Here is a tiny trained network, its code and every weight. The questions are about switching its units off for an input and a class, where a switched-off unit gives its printed mean instead of its output.

import numpy as np


def w(rows, s, z=0):
    codes = np.array(rows[::2]) - 128.0
    scale = np.full(codes.shape[1], s)
    scale[-1] = z or s
    return codes * scale


def norm(h):
    return h / np.sqrt((h * h).mean(-1, keepdims=True) + 1e-5)


def f(y):
    return np.maximum(y, 0)


def log_softmax(a):
    a = a - a.max(-1, keepdims=True)
    return a - np.log(np.exp(a).sum(-1, keepdims=True))


def net(x, mask):
    res = np.array(x, float).reshape(1, 4) / 4 @ E
    u = 0
    for l in range(2):
        y = f(norm(res) @ A[l][:, :-1].T + A[l][:, -1])
        res = res + np.where(mask[u : u + 4], y, B[l][:, -1]) @ B[l][:, :-1]
        u += 4
    return log_softmax(norm(res)[-1] @ U[:, :-1].T + U[:, -1])


A, B = {}, {}
E = w([
[142,73,164,155,248,2,109],'x0',
[84,82,148,131,153,140,198],'x1',
[62,190,143,61,120,6,84],'x2',
[188,137,109,138,10,252,239],'x3',
],0.0065)
A[0] = w([
[132,129,131,121,1,183,146,103],'0.n0',
[71,220,164,95,176,66,46,254],'0.n1',
[97,103,94,49,104,89,153,147],'0.n2',
[138,85,120,188,134,129,156,187],'0.n3',
],0.0088,0.0017)
B[0] = w([
[118,246,123,34,99,164,210,233],'0.n0',
[108,103,46,114,129,110,86,254],'0.n1',
[182,115,96,155,157,169,115,167],'0.n2',
[96,106,159,113,164,154,152,179],'0.n3',
],0.013,0.0084)
A[1] = w([
[97,2,111,94,139,176,119,178],'1.n0',
[106,94,131,132,162,96,106,18],'1.n1',
[104,69,190,171,223,176,156,3],'1.n2',
[205,234,126,14,79,229,153,140],'1.n3',
],0.0081,0.0026)
B[1] = w([
[158,98,182,74,126,129,117,171],'1.n0',
[177,186,102,95,26,142,121,148],'1.n1',
[155,213,163,221,111,123,119,163],'1.n2',
[51,125,98,152,1,138,218,250],'1.n3',
],0.012,0.013)
U = w([
[165,132,250,206,172,114,151,4],'0',
[68,142,97,143,83,164,246,251],'1',
[121,81,66,101,175,63,61,178],'2',
],0.013,0.0019)

Each question gives the input, the list of numbers given to net, and the class t.
The units are the neurons (one row each of A and B). Each row of codes is followed by its name. A weight is (code - 128) times the scale printed after its matrix; where a second scale follows, it is the last column's (A, B and U).
mask holds one flag per neuron, layer by layer. A switched-off neuron (its flag False) gives its mean, the last column of its row in B, instead of its output. The means were averaged over made-up inputs and are rounded, as every weight is.
A unit's drop is (log p(t) with every unit on - log p(t) with that unit switched off) / (log p(t) with every unit on - log p(t) with every unit switched off).
The circuit of an input: a set's keep is (log p(t) with only the set's units on - log p(t) with every unit switched off) / (log p(t) with every unit on - log p(t) with every unit switched off). Starting from all 8 units, units are removed one at a time, each time the one whose removal leaves the highest keep (on an exact tie, the one counted first), for as long as the keep stays at least 0.8.
circuit, biggest first: the units of the circuit, biggest drop first
top k neurons: the k neurons with the biggest drops, biggest first
drop when u is switched off: that unit's drop, to one decimal
input [6,-4,-4,-1], class 0: circuit, biggest first	0.n0, 1.n3, 0.n1
input [1,2,5,2], class 2: circuit, biggest first	0.n0, 1.n3
input [1,4,-3,-6], class 2: circuit, biggest first	1.n3
input [3,-3,-5,-3], class 0: circuit, biggest first	0.n0, 1.n3, 0.n1
input [7,1,-2,4], class 0: circuit, biggest first	0.n0, 1.n3
input [4,7,-2,-4], class 0: top 3 neurons	1.n3, 1.n2, 0.n0
input [-2,8,-6,-5], class 0: top 2 neurons	0.n0, 1.n3
input [8,5,-3,-2], class 0: top 2 neurons	1.n3, 1.n2
input [-2,-2,-2,-3], class 2: top 2 neurons	0.n0, 1.n3
input [-2,2,-8,-5], class 0: drop when 0.n1 is switched off	0.0
input [7,6,-3,2], class 0: drop when 1.n3 is switched off	0.1
input [2,-1,-8,-7], class 0: drop when 1.n2 is switched off	0.1
